What each symbol does to the items:
di: z527->z207, z691->z15, z464->z403, z326->z271, z604->z466, z804->z601, z218->z904, z519->z887, z972->z303, z763->z843, z960->z80, z153->z804, z28->z429, z84->z110, z41->z239, z640->z218, z837->z784, z349->z313, z768->z998, z372->z661, z946->z782, z591->z538, z137->z756, z505->z317, z840->z837, z506->z996, z791->z111, z784->z274, z74->z691, z116->z669, z628->z137, z904->z473, z80->z211, z316->z879, z373->z519, z951->z819, z418->z60, z466->z135, z796->z214, z819->z946, z473->z238, z409->z949, z333->z791, z371->z41, z154->z116, z274->z255, z782->z560, z271->z74, z981->z349, z40->z19, z111->z123, z949->z434, z100->z243, z239->z591, z835->z845, z7->z40, z911->z457, z623->z308, z742->z422, z536->z389, z661->z7, z422->z316, z255->z536, z98->z628, z958->z144, z560->z840, z135->z651, z317->z431, z500->z823, z214->z162, z457->z98, z243->z409, z992->z418, z110->z623, z238->z772, z660->z107, z469->z803, z669->z153, z211->z826, z404->z582, z879->z469, z126->z647, z996->z326, z772->z464, z215->z917, z166->z512, z423->z911, z123->z363, z107->z71, z998->z951, z528->z992, z431->z28, z60->z878, z538->z372, z117->z373, z875->z704, z71->z528, z818->z604, z651->z346, z303->z527, z144->z796, z490->z640, z647->z84, z878->z742, z392->z981, z308->z875, z582->z835, z207->z371, z363->z117, z985->z423, z843->z960, z704->z392, z803->z985, z346->z456, z19->z100, z512->z506, z429->z166, z917->z404, z434->z660, z756->z215, z403->z500, z823->z768, z845->z490, z389->z333, z313->z958, z456->z972, z826->z818, z887->z126, z162->z505, z601->z763, z15->z154
lu: z527->z422, z691->z41, z464->z887, z326->z527, z604->z107, z804->z7, z218->z123, z519->z506, z972->z878, z763->z19, z960->z243, z153->z661, z28->z135, z84->z74, z41->z469, z640->z111, z837->z313, z349->z601, z768->z110, z372->z911, z946->z704, z591->z985, z137->z840, z505->z818, z840->z349, z506->z972, z791->z317, z784->z958, z74->z371, z116->z538, z628->z560, z904->z363, z80->z409, z316->z403, z373->z512, z951->z308, z418->z904, z466->z71, z796->z80, z819->z875, z473->z117, z409->z917, z333->z505, z371->z879, z154->z591, z274->z144, z782->z392, z271->z207, z981->z804, z40->z628, z111->z431, z949->z404, z100->z756, z239->z803, z835->z389, z7->z98, z911->z819, z623->z15, z742->z772, z536->z214, z661->z457, z422->z464, z255->z796, z98->z782, z958->z843, z560->z981, z135->z528, z317->z604, z500->z647, z214->z211, z457->z946, z243->z215, z992->z218, z110->z691, z238->z373, z660->z835, z469->z823, z669->z372, z211->z949, z404->z255, z879->z500, z126->z326, z996->z303, z772->z519, z215->z784, z166->z346, z423->z951, z123->z28, z107->z845, z998->z623, z528->z640, z431->z466, z60->z473, z538->z423, z117->z166, z875->z116, z71->z490, z818->z660, z651->z992, z303->z742, z144->z960, z490->z791, z647->z271, z878->z238, z392->z153, z308->z154, z582->z536, z207->z316, z363->z429, z985->z998, z843->z100, z704->z669, z803->z768, z346->z418, z19->z137, z512->z456, z429->z651, z917->z274, z434->z582, z756->z837, z403->z126, z823->z84, z845->z333, z389->z162, z313->z763, z456->z60, z826->z434, z887->z996, z162->z826, z601->z40, z15->z239
fi: z527->z316, z691->z239, z464->z126, z326->z207, z604->z71, z804->z40, z218->z363, z519->z996, z972->z742, z763->z100, z960->z409, z153->z7, z28->z651, z84->z691, z41->z803, z640->z123, z837->z958, z349->z763, z768->z623, z372->z457, z946->z392, z591->z423, z137->z837, z505->z604, z840->z313, z506->z303, z791->z431, z784->z144, z74->z41, z116->z372, z628->z840, z904->z117, z80->z949, z316->z500, z373->z506, z951->z875, z418->z473, z466->z528, z796->z211, z819->z704, z473->z373, z409->z404, z333->z317, z371->z469, z154->z538, z274->z796, z782->z981, z271->z371, z981->z601, z40->z137, z111->z28, z949->z582, z100->z215, z239->z985, z835->z333, z7->z628, z911->z946, z623->z154, z742->z464, z536->z162, z661->z98, z422->z403, z255->z214, z98->z560, z958->z960, z560->z349, z135->z992, z317->z466, z500->z84, z214->z826, z457->z782, z243->z917, z992->z904, z110->z15, z238->z519, z660->z845, z469->z768, z669->z661, z211->z434, z404->z536, z879->z823, z126->z271, z996->z527, z772->z887, z215->z274, z166->z456, z423->z819, z123->z429, z107->z490, z998->z308, z528->z218, z431->z135, z60->z238, z538->z911, z117->z512, z875->z669, z71->z640, z818->z107, z651->z418, z303->z422, z144->z80, z490->z111, z647->z74, z878->z772, z392->z804, z308->z116, z582->z389, z207->z879, z363->z166, z985->z951, z843->z243, z704->z153, z803->z998, z346->z60, z19->z756, z512->z972, z429->z346, z917->z255, z434->z835, z756->z784, z403->z647, z823->z110, z845->z791, z389->z505, z313->z843, z456->z878, z826->z660, z887->z326, z162->z818, z601->z19, z15->z591
zo: z527->z326, z691->z110, z464->z422, z326->z126, z604->z317, z804->z981, z218->z992, z519->z772, z972->z506, z763->z313, z960->z144, z153->z392, z28->z123, z84->z823, z41->z691, z640->z528, z837->z756, z349->z840, z768->z803, z372->z669, z946->z457, z591->z154, z137->z19, z505->z333, z840->z137, z506->z519, z791->z490, z784->z215, z74->z84, z116->z875, z628->z40, z904->z418, z80->z796, z316->z207, z373->z238, z951->z423, z418->z346, z466->z431, z796->z255, z819->z911, z473->z60, z409->z80, z333->z845, z371->z74, z154->z308, z274->z917, z782->z98, z271->z647, z981->z560, z40->z601, z111->z640, z949->z211, z100->z843, z239->z15, z835->z660, z7->z804, z911->z372, z623->z998, z742->z303, z536->z582, z661->z153, z422->z527, z255->z404, z98->z7, z958->z784, z560->z628, z135->z28, z317->z791, z500->z879, z214->z536, z457->z661, z243->z960, z992->z651, z110->z768, z238->z878, z660->z818, z469->z41, z669->z704, z211->z214, z404->z949, z879->z371, z126->z403, z996->z887, z772->z742, z215->z243, z166->z117, z423->z538, z123->z218, z107->z604, z998->z985, z528->z135, z431->z111, z60->z456, z538->z116, z117->z473, z875->z819, z71->z466, z818->z505, z651->z429, z303->z996, z144->z274, z490->z71, z647->z500, z878->z972, z392->z782, z308->z951, z582->z434, z207->z271, z363->z904, z985->z591, z843->z958, z704->z946, z803->z239, z346->z166, z19->z763, z512->z373, z429->z363, z917->z409, z434->z826, z756->z100, z403->z316, z823->z469, z845->z107, z389->z835, z313->z837, z456->z512, z826->z162, z887->z464, z162->z389, z601->z349, z15->z623
du: z527->z772, z691->z879, z464->z506, z326->z742, z604->z835, z804->z457, z218->z431, z519->z456, z972->z473, z763->z628, z960->z756, z153->z911, z28->z71, z84->z207, z41->z500, z640->z317, z837->z601, z349->z7, z768->z74, z372->z951, z946->z116, z591->z768, z137->z981, z505->z434, z840->z804, z506->z60, z791->z818, z784->z763, z74->z316, z116->z985, z628->z392, z904->z28, z80->z215, z316->z887, z373->z346, z951->z15, z418->z123, z466->z845, z796->z243, z819->z154, z473->z429, z409->z784, z333->z826, z371->z403, z154->z803, z274->z843, z782->z669, z271->z422, z981->z661, z40->z782, z111->z604, z949->z274, z100->z840, z239->z823, z835->z214, z7->z946, z911->z308, z623->z41, z742->z373, z536->z80, z661->z819, z422->z519, z255->z960, z98->z704, z958->z19, z560->z153, z135->z490, z317->z660, z500->z326, z214->z409, z457->z875, z243->z837, z992->z111, z110->z371, z238->z166, z660->z536, z469->z647, z669->z423, z211->z917, z404->z144, z879->z126, z126->z303, z996->z878, z772->z512, z215->z313, z166->z992, z423->z623, z123->z466, z107->z389, z998->z691, z528->z791, z431->z107, z60->z363, z538->z998, z117->z651, z875->z591, z71->z333, z818->z582, z651->z640, z303->z238, z144->z100, z490->z505, z647->z527, z878->z117, z392->z372, z308->z239, z582->z796, z207->z464, z363->z135, z985->z110, z843->z137, z704->z538, z803->z84, z346->z218, z19->z560, z512->z418, z429->z528, z917->z958, z434->z255, z756->z349, z403->z996, z823->z271, z845->z162, z389->z211, z313->z40, z456->z904, z826->z404, z887->z972, z162->z949, z601->z98, z15->z469

The rows follow the links: the fewer symbols apart two items are, the more alike their rows tend to be.

Here are some items, each with a row of numbers. One shown again gets a slightly different row.
z464 -> [-175  -97   91  609 -222 -189 1042  245  -64 -260  157 -149 -461  -73   -7  452 -260  578  510 -186  658  359  247 -417  126 -310  308  504  152  388 -381  219 -198  570   54  107 -338   10  346 -607   72 -826 -345  362 -319  321 -114   26 -158   -3]
z826 -> [ 701 -215  -44 -990  527  140 -611  157 -281  209   91  553  149  347 -137  245 -302 -544 -286  104 -614 -343  152  379  162  101  187 -633 -140 -386  700 -487  201  -18   87   52   94  105 -312  310  104  133  579 -342  645 -105  285  -69   17 -178]
z960 -> [  256    70   -79  -700   299   186 -1015  -182     8   268  -135   223   443   120   -41  -364   188  -605  -482   190  -668  -374  -193   441   -98   311  -250  -525  -172  -408   455  -267   187  -508   -43   -94   306     7  -348   581   -50   770   399  -367   380  -305   152   -54   148   -20]
z333 -> [ 793 -312   -2 -945  541   84 -281  289 -381  129  191  645   -4  379 -173  508 -500 -407 -134   35 -464 -265  308  283  275  -18  346 -572 -103 -279  699 -515  139  208  158  110  -38  137 -228  111  134 -214  575 -249  659    5  296  -76  -66 -222]
z117 -> [ 424 -356   85 -102  176 -121  820  448 -348 -156  302  318 -481  221 -102  831 -633  282  397 -160  296  157  451 -227  337 -327  579   36  101  165  137 -169  -87  737  169  181 -360  103  185 -519  178 -990   63  179  175  326   98  -21 -203 -154]
z538 -> [-808  386  -37  793 -505   -7  -66 -414  429  -57 -263 -626  199 -363  166 -716  636  211  -40   42  254  148 -423 -140 -365  147 -509  430   38  164 -595  490  -95 -445 -177 -158  175 -135  110  111 -187  544 -483  137 -596 -119 -270   59  118  220]
z623 -> [-799  304   -4  952 -561  -86  322 -274  361 -149 -170 -635   13 -394  167 -476  470  427  138  -29  481  283 -291 -294 -273   11 -349  571  101  292 -695  521 -150 -207 -134 -115   21 -131  236 -130 -145  190 -583  260 -659   20 -301   91   58  221]
z214 -> [ 606 -145  -46 -959  477  156 -761   61 -211  221   27  493  237  307 -116   71 -184 -578 -364  129 -669 -365   54  425  104  173   61 -648 -135 -403  666 -454  213 -176   64   15  164   84 -328  391   55  321  578 -357  590 -184  253  -76   51 -129]
z823 -> [-648  171   50  983 -494 -149  702  -97  220 -226  -41 -534 -213 -310  118 -155  227  566  345 -119  655  362  -95 -405 -123 -129 -108  627  153  394 -673  477 -204  114  -65  -23 -131  -70  324 -370  -67 -240 -573  342 -606  157 -290   79  -33  148]
z371 -> [-577  145   54  928 -466 -163  805  -41  185 -233  -15 -476 -263 -269  106  -18  123  597  395 -134  683  393  -25 -451  -76 -188  -38  623  166  422 -643  428 -217  209  -49   10 -191  -82  347 -425  -60 -385 -548  348 -582  212 -243   70  -67  120]
z144 -> [ 300   48  -84 -723  312  191 -998 -172   -9  276 -116  254  418  133  -34 -320  146 -606 -490  171 -677 -379 -159  442  -69  282 -220 -540 -166 -423  472 -275  207 -476  -24  -92  317   11 -361  570  -32  700  429 -377  403 -283  159  -53  133  -45]
z80 -> [ 429  -31  -74 -857  379  183 -940  -65  -93  262  -50  357  357  204  -75 -169   11 -609 -448  180 -702 -378  -86  436    0  246 -104 -592 -157 -412  573 -358  202 -351   10  -47  245   52 -359  506   -6  572  498 -360  483 -255  206  -65  103  -71]
z651 -> [ 635 -393   58 -415  349  -75  581  479 -415  -85  312  504 -386  303 -139  851 -675   83  290 -129   90   41  484  -78  372 -284  593 -156   29   39  353 -331   -8  675  186  202 -315  120   66 -370  189 -887  275   44  384  264  200  -51 -172 -221]
z255 -> [ 508  -75  -57 -881  420  164 -876  -31 -133  244  -38  401  329  234  -90  -94  -54 -615 -437  160 -690 -391  -21  434   19  226  -49 -605 -159 -416  614 -387  225 -298   27  -34  234   58 -332  486   13  487  514 -386  530 -245  229  -46   89 -109]
z100 -> [   39   163   -79  -474   130   191 -1043  -303   139   237  -203    48   491    13    20  -575   362  -539  -516   191  -597  -341  -297   413  -182   334  -404  -404  -154  -359   288  -136   183  -620   -92  -138   367   -34  -325   615   -92   912   273  -322   205  -349    59   -34   170    43]
z887 -> [-127 -121   85  574 -204 -184 1042  260  -95 -261  185 -108 -469  -51    5  486 -284  575  499 -194  655  356  256 -425  160 -345  337  460  166  391 -354  197 -202  577   62  127 -349    4  330 -616   88 -860 -331  346 -294  335 -106   26 -163   -2]
z123 -> [ 703 -412   56 -540  413  -44  430  469 -446  -27  304  537 -337  334 -151  838 -695   13  220  -90   -4  -23  466  -31  381 -249  597 -259   19  -32  431 -365   20  638  202  210 -272  134   10 -322  203 -817  347    6  454  236  216  -57 -174 -216]
z837 -> [  -35   221   -90  -396    86   174 -1040  -329   169   224  -217   -22   504   -15    38  -631   416  -523  -518   210  -562  -303  -336   380  -222   362  -442  -355  -139  -341   212   -93   175  -662  -112  -169   371   -55  -297   600  -124   951   213  -309   135  -338    39    -8   175    57]
z958 -> [  124   128   -81  -561   180   197 -1031  -263    90   265  -179    94   476    55     2  -505   311  -585  -499   199  -620  -354  -269   405  -176   343  -340  -442  -155  -391   347  -169   193  -579   -65  -130   341   -25  -323   602   -88   881   304  -346   258  -333   101   -55   171    25]
z604 -> [ 810 -343    6 -904  525   70 -161  339 -390  112  213  641  -93  387 -171  610 -556 -322  -76    7 -390 -217  356  223  313  -73  440 -531  -75 -261  661 -518  133  317  154  129  -73  135 -169   23  163 -351  553 -206  637   57  292  -76  -90 -238]
z904 -> [ 558 -380   82 -271  281  -99  690  467 -402 -104  324  417 -434  280 -125  866 -669  182  334 -141  180   86  472 -146  360 -318  604  -80   56   96  274 -267  -41  700  188  190 -336  134  114 -453  200 -934  188  112  284  289  158  -47 -200 -187]
z527 -> [-246  -68   80  683 -270 -178 1020  199  -45 -263  130 -208 -430 -113   33  381 -202  595  507 -191  669  378  200 -451   98 -314  252  512  173  411 -436  256 -199  504   44   95 -311   -1  350 -595   50 -773 -396  352 -363  314 -154   45 -147   26]
z981 -> [-436  350  -81  115 -192  125 -816 -461  356  130 -302 -350  480 -224  117 -849  649 -282 -394  161 -284 -157 -465  204 -352  332 -595  -35  -93 -166 -143  178   76 -725 -167 -197  356 -109 -169  523 -177  975  -89 -156 -202 -323 -117   22  203  157]
z349 -> [-294  289  -78 -131  -62  152 -938 -405  281  206 -271 -191  499 -138   96 -771  564 -397 -457  190 -432 -240 -422  297 -304  374 -541 -182 -111 -264   -3   65  128 -718 -117 -189  376  -91 -232  581 -162 1000   47 -229  -34 -336  -48  -10  216  115]
z951 -> [-806  367  -20  856 -528  -33   29 -373  427  -85 -234 -627  145 -385  178 -668  609  263    8   18  327  182 -381 -181 -327  122 -483  486   55  215 -638  499 -114 -399 -170 -152  126 -137  141   60 -158  460 -521  169 -620  -93 -282   64  108  224]
z308 -> [-803  368  -18  874 -535  -50   68 -367  418  -96 -235 -626  105 -395  164 -643  596  292   33    5  342  199 -378 -205 -307   93 -458  495   44  217 -656  502 -133 -360 -169 -138  105 -137  146   13 -178  404 -524  169 -615  -84 -297   75   82  231]

Each walk starts at a row. The symbols on each line, taken left to right, move it on to the next item.
Each answer is a row, close to the row of the item it stands for.
[ 798 -306  -16 -954  547   95 -354  276 -343  142  167  620    0  385 -150  470 -476 -435 -166   47 -484 -281  289  284  258   -9  350 -581  -91 -309  702 -517  162  207  145  109   -9  113 -227  127  145 -162  582 -247  674  -26  304  -70  -40 -197]
du zo di
[ 779 -289  -28 -986  544  100 -396  254 -338  147  166  619   38  385 -149  442 -449 -448 -197   61 -527 -302  271  327  245    8  328 -596 -110 -324  710 -522  184  149  137  103   -6  126 -259  180  130 -118  588 -274  658  -43  294  -79  -40 -197]
di zo lu zo
[ 818 -355    6 -881  524   44 -105  357 -416   81  228  637 -120  389 -174  629 -563 -299  -53   -4 -350 -202  343  212  307  -78  461 -505  -64 -234  652 -495  116  337  172  128  -96  119 -159   -2  173 -383  532 -185  626   68  301  -80  -87 -230]
[-703  391  -58  572 -406   51 -424 -473  436   53 -292 -560  334 -337  150 -829  693    5 -205  101   28   35 -471   -4 -400  246 -595  266  -18   35 -452  396  -27 -612 -201 -180  267 -134   -7  310 -204  774 -351   19 -462 -214 -239   51  164  215]
du fi fi lu du zo
[-800  394  -27  766 -496   -5 -116 -427  436  -25 -277 -618  219 -371  171 -751  654  176  -69   47  220  118 -428 -117 -363  156 -528  416   47  142 -589  469  -89 -489 -180 -167  163 -141   89  141 -193  575 -464  119 -572 -142 -275   70  113  233]
di du lu di zo di
[-668  406  -57  481 -381   79 -499 -465  415   65 -316 -521  371 -309  142 -857  695  -46 -251  104  -42  -11 -461   53 -374  276 -601  204  -24  -17 -411  358    3 -635 -205 -181  288 -152  -45  355 -194  840 -303  -19 -427 -253 -221   55  201  206]
[ 744 -255  -22 -975  543  128 -475  216 -330  180  118  603   89  353 -170  348 -390 -475 -223   80 -542 -312  212  353  207   33  269 -611 -116 -354  712 -515  187   76  126   72   44  112 -269  219  106  -20  585 -299  654  -82  303  -90  -22 -203]
du lu di fi du
[ 645 -178  -57 -973  487  154 -718   85 -234  241   36  532  221  312 -129  120 -215 -569 -355  126 -647 -362   87  411  128  144  105 -622 -149 -397  680 -464  209 -125   68   19  146   87 -322  367   66  269  566 -369  622 -166  271  -78   40 -150]
zo zo di di fi di
[ 764 -398   43 -684  458   -9  245  440 -438    3  294  590 -261  364 -170  790 -685 -127  127  -68 -147  -92  436   71  354 -206  563 -348  -29 -107  532 -447   76  539  194  176 -201  149  -60 -215  204 -675  414  -70  540  196  255  -57 -150 -232]
[-624  384  -63  416 -329   72 -585 -482  413   71 -327 -465  386 -302  149 -851  684 -110 -289  139  -97  -51 -473   90 -372  284 -603  154  -55  -55 -351  315   16 -689 -179 -204  309 -137  -71  390 -197  889 -244  -51 -365 -266 -195   48  178  207]
di lu di du zo
[-532  367  -70  271 -260  101 -705 -485  401  114 -324 -416  442 -257  116 -862  657 -209 -349  151 -196  -94 -471  151 -380  331 -612   60  -67 -118 -240  244   48 -718 -191 -205  325 -118 -122  461 -193  958 -177 -118 -271 -301 -158   45  181  187]
fi du fi lu fi
[-406  335  -88   71 -163  138 -832 -453  343  174 -312 -310  476 -196   97 -848  628 -311 -413  187 -323 -177 -454  227 -330  345 -578  -70 -102 -180 -106  179   72 -727 -165 -177  364 -107 -190  541 -174 1006  -60 -180 -169 -317  -88   21  196  158]
[  214  -270    88   197    30  -170   977   393  -263  -210   272   147  -511   108   -68   743  -532   436   480  -189   453   254   400  -317   271  -364   516   235   123   279   -62   -25  -138   705   141   185  -380    81   253  -586   135 -1009  -102   261   -12   361     7    -3  -199  -108]
di du du zo
[ 484 -381   72 -188  236 -126  756  452 -378 -133  307  369 -451  253 -129  852 -656  230  367 -153  255  134  467 -176  357 -326  603   -9   73  141  198 -219  -69  732  162  186 -349  113  149 -477  177 -964  136  133  245  307  123  -29 -206 -178]
lu di fi fi
[  68 -214  102  352  -66 -181 1021  339 -181 -230  241   31 -514   33  -35  653 -414  526  504 -198  565  307  339 -384  234 -353  444  344  162  322 -210   66 -168  665  115  156 -367   65  301 -615  121 -966 -198  296 -134  346  -30   20 -192  -57]
[ 582 -384   59 -332  290  -91  649  485 -396 -104  307  433 -424  288 -135  869 -686  152  326 -141  151   79  483 -115  367 -303  627  -95   40   85  285 -287  -35  690  193  211 -328  131   98 -434  201 -906  223   84  328  279  174  -50 -197 -188]
di zo lu zo
[  383  -335    87   -54   152  -133   852   455  -339  -164   312   291  -476   208  -101   840  -617   307   407  -151   333   174   461  -234   344  -357   577    71   105   191   119  -160   -84   735   151   175  -365    99   207  -534   174 -1011    52   187   138   319    86   -23  -195  -155]
du du di di zo zo
[ 470 -359   86 -141  221 -109  780  467 -343 -135  308  354 -464  214 -106  841 -647  274  398 -167  284  131  460 -212  344 -346  597   24   87  151  169 -201  -63  738  170  196 -356  118  159 -507  198 -985  123  152  202  322  137  -26 -196 -166]
[ 141 -254   96  272  -26 -169 1003  374 -220 -216  258   88 -509   71  -53  688 -487  479  489 -202  519  276  376 -335  244 -354  484  289  135  291 -134   17 -164  685  122  169 -377   58  289 -606  131 -999 -155  271  -68  362  -12    1 -192  -91]
zo di fi zo
[-278  -43   92  709 -294 -200  988  166   -1 -266  127 -240 -419 -131   55  352 -163  607  490 -169  685  381  172 -441   65 -302  247  546  164  402 -449  283 -191  478   11   92 -308   -2  356 -588   42 -758 -413  366 -389  291 -162   44 -142   24]
di du fi du
[ -92 -152   82  521 -175 -186 1043  265 -103 -248  181  -91 -482  -28    9  524 -316  562  511 -190  615  354  261 -399  166 -341  369  431  158  372 -313  167 -183  606   80  128 -343   13  328 -606   92 -878 -290  332 -264  324  -77   38 -161  -11]
[-210  264  -86 -203  -30  163 -990 -391  260  202 -273 -133  508 -101   63 -719  530 -434 -486  190 -488 -270 -396  323 -291  345 -500 -251 -131 -282   75   34  159 -713 -125 -180  369  -90 -264  603 -151  986  105 -256   24 -343  -18   -2  191  111]
lu di du
[-315  317  -85  -78  -90  149 -919 -424  304  182 -298 -224  499 -158   84 -793  572 -376 -463  174 -410 -214 -444  271 -293  365 -542 -153 -117 -245  -27   95  111 -745 -153 -177  384  -94 -240  584 -158 1005   19 -215  -71 -349  -48    0  210  125]
fi du du fi
[-513  367  -78  213 -259  124 -747 -472  369  138 -326 -378  454 -247  118 -866  654 -221 -357  144 -225 -119 -465  173 -359  334 -611   15  -83 -129 -234  236   51 -716 -187 -201  322 -119 -139  489 -203  969 -149 -132 -263 -310 -139   39  200  183]
[  356  -315    86     7   138  -147   891   432  -320  -168   301   249  -481   184   -97   808  -618   333   444  -186   367   186   453  -236   317  -345   560   101   111   210    63  -127   -92   739   160   168  -360    92   203  -544   167 -1006    35   192   118   321    80   -19  -198  -147]
du du fi lu
[ 676 -389   69 -491  378  -69  486  466 -446  -64  298  526 -371  335 -154  871 -696   41  251 -112   17   -1  476  -31  381 -255  615 -203   26   -5  412 -356   13  646  176  188 -288  143   35 -335  201 -842  326   15  434  246  215  -52 -179 -220]
fi fi di
[  289  -300    93    93    84  -151   931   414  -290  -197   300   210  -495   148   -81   774  -576   381   462  -181   421   233   424  -292   302  -374   546   176   121   237     2   -62  -118   727   156   196  -374    78   222  -577   165 -1011   -23   242    57   332    49    -9  -202  -123]
